Below is a small trained network, with its code and all its weights. Each question gives an input and a target symbol and asks what happens when units are switched off, that is, made to give their printed mean instead of their output.

import numpy as np


def w(rows, s, z=0):
    codes = np.array(rows[::2]) - 128.0
    scale = np.full(codes.shape[1], s)
    scale[-1] = z or s
    return codes * scale


def f(y):
    return y / 2 * (1 + np.tanh(0.7978845608 * (y + 0.044715 * y**3)))


def softmax(a):
    e = np.exp(a - a.max(-1, keepdims=True))
    return e / e.sum(-1, keepdims=True)


def log_softmax(a):
    a = a - a.max(-1, keepdims=True)
    return a - np.log(np.exp(a).sum(-1, keepdims=True))


def net(x, mask):
    ids = ['αγεζηθλπτφψ'.index(c) for c in x.split()]
    T = len(ids)
    res = E[ids] + P[:T]
    u = 0
    for l in range(2):
        q, k, v = (res @ M[l].T for M in (Q, K, V))
        z = softmax(np.where(np.tri(T) > 0, q @ k.T / 4**0.5, -1e9)) @ v
        res = res + np.where(mask[u], z, O[l][:, -1]) @ O[l][:, :-1]
        u += 1
        y = f(res @ A[l][:, :-1].T + A[l][:, -1])
        res = res + np.where(mask[u : u + 16], y, B[l][:, -1]) @ B[l][:, :-1]
        u += 16
    return log_softmax(res[-1] @ U[:, :-1].T + U[:, -1])


Q, K, V, O, A, B = {}, {}, {}, {}, {}, {}
E = w([
[135,110,123,153,230,161],'α',
[136,234,138,145,154,102],'γ',
[25,146,154,77,183,130],'ε',
[143,81,72,54,184,178],'ζ',
[80,129,97,182,120,184],'η',
[213,87,99,5,71,68],'θ',
[98,147,216,128,68,161],'λ',
[98,102,121,185,133,188],'π',
[169,224,53,71,57,132],'τ',
[98,30,167,86,123,145],'φ',
[223,112,143,146,130,117],'ψ',
],0.017)
P = w([
[201,130,125,122,52,232],'0',
[185,148,124,121,72,196],'1',
[162,155,101,127,96,173],'2',
[155,153,97,130,116,157],'3',
[172,122,112,130,141,158],'4',
[138,144,100,135,151,127],'5',
[142,138,100,137,168,119],'6',
[125,144,110,136,186,106],'7',
[134,135,109,140,199,92],'8',
[124,134,118,138,218,84],'9',
[129,129,116,145,227,63],'10',
[112,152,128,144,245,60],'11',
[128,117,125,153,254,39],'12',
[119,127,101,155,226,67],'13',
],0.0069)
Q[0] = w([
[157,165,7,184,253,187],'L0H0',
[5,117,225,245,155,219],'L0H0',
[182,176,232,103,115,63],'L0H0',
[109,219,180,51,124,69],'L0H0',
],0.0059)
K[0] = w([
[118,123,88,172,193,3],'L0H0',
[70,150,193,129,174,180],'L0H0',
[149,151,167,148,54,137],'L0H0',
[210,150,146,81,69,134],'L0H0',
],0.011)
V[0] = w([
[36,126,105,151,193,192],'L0H0',
[189,205,215,124,163,184],'L0H0',
[122,198,210,113,79,48],'L0H0',
[124,112,61,169,141,4],'L0H0',
],0.0046)
O[0] = w([
[105,39,141,114,154,150,52],'L0H0',
[140,204,28,92,68,111,228],'L0H0',
[23,35,91,145,229,61,56],'L0H0',
[149,207,255,37,121,102,5],'L0H0',
],0.005,0.0023)
A[0] = w([
[173,117,170,105,127,60,175],'L0N0',
[131,122,201,74,101,140,101],'L0N1',
[117,167,200,139,64,136,65],'L0N2',
[79,32,154,103,125,169,190],'L0N3',
[138,162,156,173,89,110,109],'L0N4',
[72,76,160,198,168,143,166],'L0N5',
[128,138,168,201,146,206,86],'L0N6',
[143,176,114,154,158,89,1],'L0N7',
[117,90,72,62,223,115,130],'L0N8',
[165,150,164,70,116,149,66],'L0N9',
[104,102,216,170,65,76,90],'L0N10',
[102,160,82,210,182,167,222],'L0N11',
[47,86,136,76,142,156,190],'L0N12',
[130,134,119,89,70,106,162],'L0N13',
[179,212,111,244,138,133,220],'L0N14',
[196,109,143,177,98,133,206],'L0N15',
],0.011,0.0023)
B[0] = w([
[98,103,141,178,165,94,176],'L0N0',
[108,104,133,160,75,88,133],'L0N1',
[198,153,158,227,61,174,129],'L0N2',
[86,241,119,82,101,127,205],'L0N3',
[161,134,108,187,114,131,142],'L0N4',
[70,110,72,84,145,177,175],'L0N5',
[89,103,128,118,84,156,158],'L0N6',
[146,191,137,115,147,117,140],'L0N7',
[234,163,177,89,78,130,193],'L0N8',
[91,94,57,165,120,104,144],'L0N9',
[137,136,131,100,72,255,132],'L0N10',
[109,57,153,59,163,179,180],'L0N11',
[128,184,91,83,96,63,188],'L0N12',
[78,107,101,137,108,65,144],'L0N13',
[89,159,129,147,184,175,255],'L0N14',
[70,172,166,155,157,112,212],'L0N15',
],0.007,0.0073)
Q[1] = w([
[175,156,145,89,42,84],'L1H0',
[119,117,62,81,152,118],'L1H0',
[50,100,79,121,201,232],'L1H0',
[255,252,252,130,83,33],'L1H0',
],0.0093)
K[1] = w([
[75,157,110,116,37,161],'L1H0',
[117,142,107,84,155,106],'L1H0',
[190,143,161,87,254,58],'L1H0',
[80,130,89,191,48,194],'L1H0',
],0.0076)
V[1] = w([
[96,149,180,75,215,165],'L1H0',
[16,165,145,131,110,51],'L1H0',
[186,11,118,45,81,114],'L1H0',
[15,248,79,11,97,254],'L1H0',
],0.0054)
O[1] = w([
[201,85,153,102,219,71,140],'L1H0',
[127,162,132,132,24,2,125],'L1H0',
[149,179,64,34,65,229,76],'L1H0',
[124,234,216,123,211,61,246],'L1H0',
],0.0062,0.011)
A[1] = w([
[102,86,192,151,65,154,93],'L1N0',
[63,6,174,148,125,111,67],'L1N1',
[248,190,19,110,108,129,119],'L1N2',
[134,84,169,186,176,32,86],'L1N3',
[173,154,196,141,64,103,124],'L1N4',
[194,15,128,130,175,187,52],'L1N5',
[158,194,193,115,114,255,168],'L1N6',
[106,138,43,144,52,166,4],'L1N7',
[52,120,185,68,121,192,185],'L1N8',
[159,127,188,130,59,171,87],'L1N9',
[82,128,80,35,80,96,147],'L1N10',
[135,138,100,29,17,149,127],'L1N11',
[137,111,97,174,161,206,156],'L1N12',
[241,170,117,183,102,219,129],'L1N13',
[182,178,102,100,175,47,56],'L1N14',
[102,116,60,91,199,128,174],'L1N15',
],0.0081,0.0028)
B[1] = w([
[100,107,121,146,58,88,135],'L1N0',
[120,183,77,230,93,104,138],'L1N1',
[135,198,126,194,41,231,148],'L1N2',
[138,116,55,116,134,180,219],'L1N3',
[135,87,88,152,147,85,160],'L1N4',
[83,28,172,141,80,62,150],'L1N5',
[212,18,138,123,81,143,190],'L1N6',
[157,146,97,148,111,18,133],'L1N7',
[113,200,170,94,114,140,192],'L1N8',
[121,79,118,161,81,56,131],'L1N9',
[141,128,140,123,152,83,176],'L1N10',
[162,121,129,153,243,102,161],'L1N11',
[114,57,114,99,155,181,165],'L1N12',
[119,166,105,128,176,2,151],'L1N13',
[109,43,77,170,34,200,249],'L1N14',
[152,141,155,149,81,40,167],'L1N15',
],0.0065,0.011)
U = w([
[143,82,147,120,160,112,54],'α',
[137,158,83,229,235,103,201],'γ',
[90,196,117,61,154,73,226],'ε',
[97,130,75,80,123,196,111],'ζ',
[114,169,142,153,133,170,23],'η',
[131,93,2,103,112,72,125],'θ',
[145,140,201,230,80,67,44],'λ',
[108,182,165,157,135,180,2],'π',
[89,211,53,164,90,163,58],'τ',
[211,155,92,120,89,164,162],'φ',
[15,117,79,159,89,155,144],'ψ',
],0.0071,0.0042)

Each question gives the input, a string of symbols that net reads in full, and the target symbol t.
The units are the heads (4 rows each of Q, K, V and O) and the neurons (one row each of A and B). Each row of codes is followed by its name. A weight is (code - 128) times the scale printed after its matrix; where a second scale follows, it is the last column's (O, A, B and U).
mask holds one flag per unit, layer by layer, with each layer's heads first. A switched-off unit (its flag False) gives its mean, the last column of its rows in O or B, instead of its output. The means were averaged over made-up inputs and are rounded, as every weight is.
A unit's drop is (log p(t) with every unit on - log p(t) with that unit switched off) / (log p(t) with every unit on - log p(t) with every unit switched off).
The circuit of an input: a set's keep is (log p(t) with only the set's units on - log p(t) with every unit switched off) / (log p(t) with every unit on - log p(t) with every unit switched off). Starting from the 12 units with the biggest drops (on a tie, the unit counted first), units are removed one at a time, each time the one whose removal leaves the highest keep (on an exact tie, the one counted first), for as long as the keep stays at least 0.8.
circuit, biggest first: the units of the circuit, biggest drop first
most important unit: the unit with the biggest drop
top k neurons: the k neurons with the biggest drops, biggest first
top k neurons in layer l: the k neurons of layer l with the biggest drops, biggest first
drop of u: that unit's drop, to one decimal
input φ λ ψ ψ λ ψ λ, target ψ: circuit, biggest first	(L0H0 L1H0)
input ε φ λ π φ λ γ π γ λ, target γ: most important unit	L0H0
input ε γ θ, target θ: top 2 neurons in layer 0	(L0N13 L0N3)
input φ ζ γ, target γ: circuit, biggest first	(L0N14 L1H0 L0N3)
input ε ψ ζ, target φ: circuit, biggest first	(L0N8 L1N2 L1N6)
input φ λ ψ φ φ π φ ζ φ ψ ψ λ ε η, target ε: top 3 neurons	(L0N8 L0N12 L0N11)
input γ ψ λ, target λ: circuit, biggest first	(L0N2 L1N9)
input λ ε φ ψ φ ψ ψ α λ ψ λ, target ψ: circuit, biggest first	(L0H0 L1H0 L0N5)
input τ λ φ γ ε θ η, target θ: top 4 neurons in layer 0	(L0N0 L0N3 L0N5 L0N8)
input ψ ψ γ, target γ: circuit, biggest first	(L0N14 L1H0 L0H0)
input ψ ψ λ ψ ψ η, target ψ: top 2 neurons	(L0N11 L0N3)
input λ λ η φ ζ λ φ ζ ψ π ψ ζ ψ φ, target ε: top 2 neurons in layer 0	(L0N3 L0N12)
input τ ψ φ ψ ψ, target γ: top 2 neurons in layer 0	(L0N14 L0N15)
input ψ ψ ψ ψ ψ ψ ψ ψ φ λ ζ π θ τ, target τ: circuit, biggest first	(L1N2)
input η φ λ α φ π, target α: top 2 neurons in layer 1	(L1N6 L1N5)
input ψ θ λ, target λ: top 2 neurons in layer 1	(L1N3 L1N9)
input γ η η, target γ: top 2 neurons in layer 1	(L1N14 L1N1)
input λ ζ α ψ ψ ψ π φ ψ ψ π, target ψ: top 2 neurons in layer 1	(L1N5 L1N1)
input ψ γ ψ α, target α: top 2 neurons	(L0N11 L1N5)
input ψ θ π φ ε π, target ε: top neuron in layer 0	(L0N9)
input ζ φ ψ φ ψ λ τ τ λ α λ ε π, target ε: top 2 neurons	(L0N6 L0N5)
input η λ φ ζ γ ζ ψ η α η, target α: top 2 neurons in layer 1	(L1N5 L1N6)
input φ ψ ψ ψ θ π, target θ: drop of L0N2	0.0
input ψ λ ψ α φ φ α ζ ψ ζ θ ζ λ π, target ζ: drop of L0N8	0.4
